[[107 133 104]
 [111 143 131]
 [131 119 111]
 [109 120 106]]
|
[[111 143 131]
 [131 119 111]]

[[139 119 119]
 [148 112 106]
 [115 137 142]
 [148 113 106]]
|
[[148 112 106]
 [115 137 142]]

[[101 148 132 154 140]
 [115 138 129 141 134]
 [104 145 132 150 139]]
|
[[115 138 129]
 [104 145 132]]

[[128 140 132]
 [143 113  99]
 [135 132 121]]
|
[[143 113  99]
 [135 132 121]]

[[126 126 128 129 128]
 [105 111 135 135 133]
 [127 127 128 142 110]]
|
[[105 111 135]
 [127 127 128]]

[[128 156 120]
 [103 122 148]
 [129 136 116]
 [123 123 117]
 [132 137 130]]
|
[[103 122 148]
 [129 136 116]]

[[102 142 127 134 122]
 [102 142 127 157 122]
 [101 142 127 157 122]
 [102 142 127 157 122]
 [102 142 127 157 122]]
|
[[102 142 127]
 [101 142 127]]

[[151 136 145 104]
 [104 119 110 153]
 [116 124 121 138]
 [106 119 109 152]
 [110 122 115 148]]
|
[[104 119 110]
 [116 124 121]]

[[133 125 128 124 135]
 [133 125 128 131 126]
 [133 144 128 131 114]
 [146 112 100 145 122]]
|
[[133 125 128]
 [133 144 128]]
---
[[121 118 144 154 108 124 114 143 137]
 [145 116 102 120 108 151 147 115 111]
 [132 124 135 106 115 125 110 154 153]
 [148 152 147 141 105 122 109 105 139]
 [144 147 130 136 150 111 132 124 136]
 [139 143 117 115 138 152 122 116 153]
 [106 134 146 115 145 113 108 103 115]
 [121 146 126 146 138 103 122 148 129]]
|
[[121 146 126 146 138 103 122 148 129]
 [106 134 146 115 145 113 108 103 115]
 [139 143 117 115 138 152 122 116 153]
 [144 147 130 136 150 111 132 124 136]
 [148 152 147 141 105 122 109 105 139]
 [132 124 135 106 115 125 110 154 153]
 [145 116 102 120 108 151 147 115 111]
 [121 118 144 154 108 124 114 143 137]]

[[122 145 122 147 116 122 146 120 122 122 121]
 [107 145 107 147 124 109 145 112 107 107 106]
 [144 122 144 120 129 142 122 139 145 144 146]
 [105 145 105 147 125 107 145 111 104 105 104]
 [118 127 118 128 130 119 127 122 117 118 117]
 [113 136 113 138 126 115 136 117 113 113 112]
 [106 150 106 152 124 108 150 112 106 107 105]
 [120 139 120 139 127 121 140 122 120 120 120]]
|
[[120 139 120 139 127 121 140 122 120 120 120]
 [106 150 106 152 124 108 150 112 106 107 105]
 [113 136 113 138 126 115 136 117 113 113 112]
 [118 127 118 128 130 119 127 122 117 118 117]
 [105 145 105 147 125 107 145 111 104 105 104]
 [144 122 144 120 129 142 122 139 145 144 146]
 [107 145 107 147 124 109 145 112 107 107 106]
 [122 145 122 147 116 122 146 120 122 122 121]]

[[110 117 144 152 130 134 129 141 120 117 117 110 106 139]
 [107 117 146 151 129 137 127 138 122 123 118 116 106 140]]
|
[[107 117 146 151 129 137 127 138 122 123 118 116 106 140]
 [110 117 144 152 130 134 129 141 120 117 117 110 106 139]]

[[138 130 150]
 [122 126 132]
 [140 106 151]
 [107 119 120]
 [142 122 106]
 [123 133 145]]
|
[[123 133 145]
 [142 122 106]
 [107 119 120]
 [140 106 151]
 [122 126 132]
 [138 130 150]]

[[125 137 116 134 132 133 138 133 111]
 [141 113 143 137 143 131 131 128 124]
 [139 138 125 120 102 139 134 127 143]
 [123 134 145 127 124 122 140 122 116]
 [112 126 134 125 136 128 121 132 145]
 [129 109 128 131 136 116 135 133 118]
 [125 123 130 114 121 120 115 128 143]]
|
[[125 123 130 114 121 120 115 128 143]
 [129 109 128 131 136 116 135 133 118]
 [112 126 134 125 136 128 121 132 145]
 [123 134 145 127 124 122 140 122 116]
 [139 138 125 120 102 139 134 127 143]
 [141 113 143 137 143 131 131 128 124]
 [125 137 116 134 132 133 138 133 111]]

[[108 110]
 [142 142]
 [124 141]
 [124 140]
 [142 132]
 [126 102]
 [143 111]]
|
[[143 111]
 [126 102]
 [142 132]
 [124 140]
 [124 141]
 [142 142]
 [108 110]]

[[123 118 127 115 144 140 135 116 117 127 119 114]
 [120 106 116 124 146 142 134 122 128 139 124 124]
 [130 135 135 140 123 121 132 116 136 131 113 109]
 [118 132 127 124 142 128 127 121 133 125 113 105]
 [127 125 140 120 134 115 133 109 123 130 113 115]
 [125 141 130 138 126 139 129 130 131 119 118 108]]
|
[[125 141 130 138 126 139 129 130 131 119 118 108]
 [127 125 140 120 134 115 133 109 123 130 113 115]
 [118 132 127 124 142 128 127 121 133 125 113 105]
 [130 135 135 140 123 121 132 116 136 131 113 109]
 [120 106 116 124 146 142 134 122 128 139 124 124]
 [123 118 127 115 144 140 135 116 117 127 119 114]]

[[120 136 138 115 120 136 124]
 [144 117 129 127 126 116 141]
 [144 116 130 127 124 114 144]
 [122 122 106 130 143 152 132]
 [127 136 136 124 123 126 125]
 [120 139 140 118 118 135 126]
 [141 130 140 138 128 111 136]
 [113 133 118 135 129 112 112]
 [121 132 135 126 118 124 121]
 [125 138 135 126 125 129 123]
 [122 140 135 123 127 134 119]
 [115 126 121 134 122 114 116]]
|
[[115 126 121 134 122 114 116]
 [122 140 135 123 127 134 119]
 [125 138 135 126 125 129 123]
 [121 132 135 126 118 124 121]
 [113 133 118 135 129 112 112]
 [141 130 140 138 128 111 136]
 [120 139 140 118 118 135 126]
 [127 136 136 124 123 126 125]
 [122 122 106 130 143 152 132]
 [144 116 130 127 124 114 144]
 [144 117 129 127 126 116 141]
 [120 136 138 115 120 136 124]]

[[135 135 124 121 125 125 124 133 135]
 [134 130 126 130 131 124 128 136 126]
 [119 124 118 123 150 138 137 134 130]
 [135 134 125 125 126 124 126 136 131]
 [133 133 124 126 128 122 126 136 130]
 [131 134 138 136 113 139 141 127 130]
 [128 108 144 149 129 136 134 124 112]
 [115 115 120 134 156 134 141 137 117]
 [137 140 113 118 137 124 120 139 137]]
|
[[137 140 113 118 137 124 120 139 137]
 [115 115 120 134 156 134 141 137 117]
 [128 108 144 149 129 136 134 124 112]
 [131 134 138 136 113 139 141 127 130]
 [133 133 124 126 128 122 126 136 130]
 [135 134 125 125 126 124 126 136 131]
 [119 124 118 123 150 138 137 134 130]
 [134 130 126 130 131 124 128 136 126]
 [135 135 124 121 125 125 124 133 135]]
